In the rows, 128 means zero.
Each row is followed by its class.
[127 117 121 130 128 129 125 124 135 129 123 132 131 127 131 108 123 131
 142 131 139 129 138 127 140 134 122 126 123 130  93 133 127 111 141 124
 119 127 116 125 120 130 128  73 130 110 135 101 136 139 135 126 121 126
 123]
k487
[127 125 127 129 127 125 123 125 135 125 128 133 131 125 121 136 129 127
 150 119 137 127 122 126 134 129 132 120 129 113  95 126 128 127 123 123
 125 122 131 130 128 131 134 145 127  80 126 151 134 133 137 130 119 124
 130]
k487
[126 132 121 132 117 125 121 133 136 129 119 128 112 121 124 176 128 135
 138 127 116 124 137 124 121 111 148 113 122 106 138 123 128 142 112 127
 138 128 139 131 133 126 127 167 125  25 130 218 135 123 132 126 134 133
 141]
k345
[129 138 141 127 120 122 121 122  89 141 136 127 141 126 123 121 125 114
 126 139 116 125 124 127 104 131 128 141 134 129 135 132 125 129 137 133
 129 124 106 107 129 112 130  83 131 176 142 102 117 116 141 130 133 125
 125]
k838
[131 134 140 129 130 123 121 134 117 137 137 134 132 125 123 155 122 119
 137 117 119 122 120 121 121 131 136 119 138  95  88 121 128 165 129 129
 135 119 134 138 131 117 136 179 126  87 132 141 131 109 145 130 118 127
 138]
k345
[128 122 125 132 124 127 125 125 132 133 137 135 138 127 124 100 112 125
 149 127 130 126 131 124 135 133 115 126 120 125  88 129 126 124 139 137
 120 128 121 119 124 127 132 109 122 113 133  85 133 153 134 126 119 121
 129]
k487
[133 133 125 127 127 134 132 132 113 128 128 125 110 128 132 142 127 135
 102 127 129 132 150 128 115 135 129 130 132 140 172 121 125 146 131 128
 139 133 130 142 129 125 127 117 131 134 134 132 123 109 123 130 138 139
 132]
k838
[127 126 124 140 125 134 108 129  95 143 155 142 137 123 112 107  85 122
 156 114 130 117 148 117 116 155 116 105 119  99  35 137 124 199 151 149
 130 130 124 138 120 111 154 158 124  61 138  43 136 148 161 134 107 118
 128]
k487
[103 118 119 126 135 140 127 131 150 121 109 127 115 126 139 175 152 144
 145 112 130 130 131 127 156 121 142 110 134 114 106 115 128 116 120  97
 130 123 137 155 130 135 126 142 127  26 130 207 144  94 128 119 125 132
 124]
k345
[129 146 141 134 119 123 119 131 103 138 146 128 132 123 113 124 105 110
 118 131 119 120 124 126 107 129 127 136 125 111 134 131 126 185 133 153
 140 125 110 116 136 111 137 155 129 157 135 101 119 136 138 136 124 126
 137]
k838
[130 140 140 130 127 126 128 134 124 130 136 122 125 126 124 141 126 113
 105 133 124 127 125 127 117 121 131 137 135 119 159 122 128 150 123 137
 137 128 132 129 130 118 128 151 130 171 133 145 123 115 124 130 134 127
 132]
k838
[127 119 123 128 128 126 133 125 125 125 128 128 135 132 128  93 121 135
 133 128 136 132 136 137 136 140 112 133 124 158 132 134 127 110 134 137
 115 135 124 118 123 136 126 103 130 153 117  65 131 154 124 130 130 125
 123]
k487
[130 121 113 124 133 133 130 128 126 121 112 126 114 124 141 168 147 149
 130 116 127 132 144 129 136 133 137 109 135 144 143 116 129 118 118 107
 128 125 136 151 134 134 119 131 130  64 121 167 132 102 118 124 134 136
 125]
k345
[128 124 133 130 129 124 123 124 111 134 126 135 141 127 131 125 143 126
 171 126 122 124 125 123 125 136 130 123 132 117  84 134 126 119 136 115
 121 118 109 118 125 122 134  94 129 107 136 114 132 121 145 129 120 121
 125]
k487
[129 119 115 127 122 151 128 124 139 124 114 129 117 127 132 174 148 143
 141 119 128 132 132 127 138 123 143 107 131 123 126 118 131 118 112 108
 129 124 136 145 128 138 124 151 128  40 125 193 137 112 119 123 130 132
 127]
k345
[128 135 143 130 130 123 125 133 143 131 122 129 131 124 128 166 147 115
 120 122 118 125 105 123 135 110 148 121 136  87 101 120 132 131 116 113
 133 118 128 135 133 122 129 161 128  85 141 211 137 100 140 128 123 125
 134]
k345
[126 107 113 121 136 137 131 125 126 133 124 131 132 138 133  91 126 145
 136 130 145 129 147 132 146 154 109 124 129 158 105 133 126 102 151 119
 111 133 122 131 117 136 130  62 126 141 124  48 126 135 128 125 122 125
 114]
k487
[127 114 112 128 127 128 126 139 159 121 118 131 119 128 132 122 127 145
 150 126 144 130 141 125 146 126 127 115 116 131 102 132 130  99 125 111
 123 131 130 131 125 141 129 112 127  55 125 146 140 147 127 119 125 127
 125]
k487
[127 126 124 134 119 128 115 127 127 137 137 138 134 127 118 120 103 123
 153 123 130 120 140 119 126 132 125 116 115 103  64 133 126 154 146 137
 126 130 117 122 123 118 140 122 127  61 143 107 137 145 151 128 118 122
 134]
k487
[128 142 137 134 110 115 125 128 138 141 134 126 136 124 119 115 114 109
 129 141 123 122 119 122 113 111 134 141 111 104 124 138 126 130 130 149
 134 133 115  91 128 121 133 114 124 150 141 140 123 154 135 130 127 122
 138]
k838
[124 120 118 128 114 126 119 122 129 135 134 130 128 123 121 118 108 132
 144 134 129 125 152 127 121 127 125 124 117 134 115 142 128 136 138 144
 130 133 120 107 126 128 132 111 127  84 132 110 126 160 137 130 128 123
 135]
k487
[127 118 125 125 133 116 129 123 136 118 123 131 144 129 129 114 136 131
 160 115 127 142 105 133 143 131 123 129 133 134 103 135 134 101 116 120
 117 122 141 124 127 142 125 162 123 110 104 117 127 145 123 127 122 112
 128]
k487
[128 132 128 129 123 134 125 129  93 136 134 128 126 126 126 129 121 128
 104 135 124 129 150 130 108 140 123 134 129 147 161 131 121 156 136 135
 134 132 118 124 126 123 132  88 132 141 131  98 119 126 133 130 136 136
 130]
k838
[128 136 129 134 126 132 121 133 129 133 140 131 128 122 116 139 112 125
 138 118 118 130 127 121 120 127 130 118 124 104 109 125 129 172 123 144
 143 127 139 133 132 127 134 202 122  90 123 132 127 138 141 131 126 125
 131]
k345
[127 114 105 128 133 139 123 130 132 121 111 131 115 121 136 185 148 154
 150 111 130 129 147 127 134 132 139  94 138 125 113 112 127 132 112 101
 130 118 145 161 129 139 126 172 129  15 116 191 139 101 125 120 126 137
 127]
k345
[128 118 120 132 123 130 121 128 148 130 108 130 125 120 133 168 141 135
 162 121 123 126 133 124 141 119 143 107 128 105  86 123 128 121 119 106
 127 119 126 137 128 134 126 137 129  15 131 201 145 117 141 120 120 128
 132]
k345
[130 141 130 124 118 128 129 131 104 131 127 121 115 125 127 165 130 129
 103 137 118 124 141 128 105 124 136 130 130 137 187 122 125 144 117 132
 144 128 125 128 136 121 124 131 129 130 126 160 117 114 122 130 143 140
 138]
k838
[128 136 133 131 125 129 121 129 122 132 127 126 125 122 127 149 130 125
 126 126 123 124 126 126 115 122 136 123 131 114 132 120 124 147 125 124
 137 122 128 132 131 121 130 143 129  97 135 170 129 109 135 129 129 127
 133]
k838
[129 138 137 126 125 128 132 127 142 128 111 122 114 128 134 163 145 125
 107 136 123 128 120 125 124 106 146 135 127 113 164 122 125 118 118 116
 135 127 126 129 136 123 124 110 128 134 149 213 129  98 123 126 134 130
 132]
k838
[126 118 114 129 131 137 124 129 157 126 123 135 113 125 132 145 122 138
 146 118 138 129 144 120 145 127 137 106 123 109  89 124 128 137 129 118
 130 129 136 147 127 133 131 140 125  35 135 159 142 121 135 123 117 128
 122]
k487
[126 121 115 135 122 132 118 127 142 129 136 136 126 125 122 109 102 135
 156 122 138 127 152 122 134 136 124 112 112 119  75 141 124 147 137 140
 126 132 129 125 121 133 132 143 124  52 127  96 137 164 138 130 114 124
 128]
k487
[126 128 130 130 123 123 122 126 156 134 127 136 133 127 126 108 113 118
 154 138 135 124 127 119 142 119 128 128 111 107  76 146 128 114 139 133
 124 132 113 111 123 124 130  85 125  85 146 134 139 153 143 124 119 116
 129]
k487
[125 129 128 129 123 131 119 128 118 131 116 135 128 123 129 168 141 133
 153 119 118 125 138 123 123 133 138 110 132 107 100 120 126 137 126 103
 132 116 122 135 130 122 130 128 129  17 137 178 135 106 143 124 122 127
 134]
k345
[129 128 138 128 124 130 121 127 137 130 114 131 128 124 134 170 147 125
 153 125 123 128 120 121 132 116 147 115 132  99  92 122 131 123 121 107
 131 112 124 134 130 124 132 134 127  48 146 202 137 100 141 125 119 123
 132]
k345
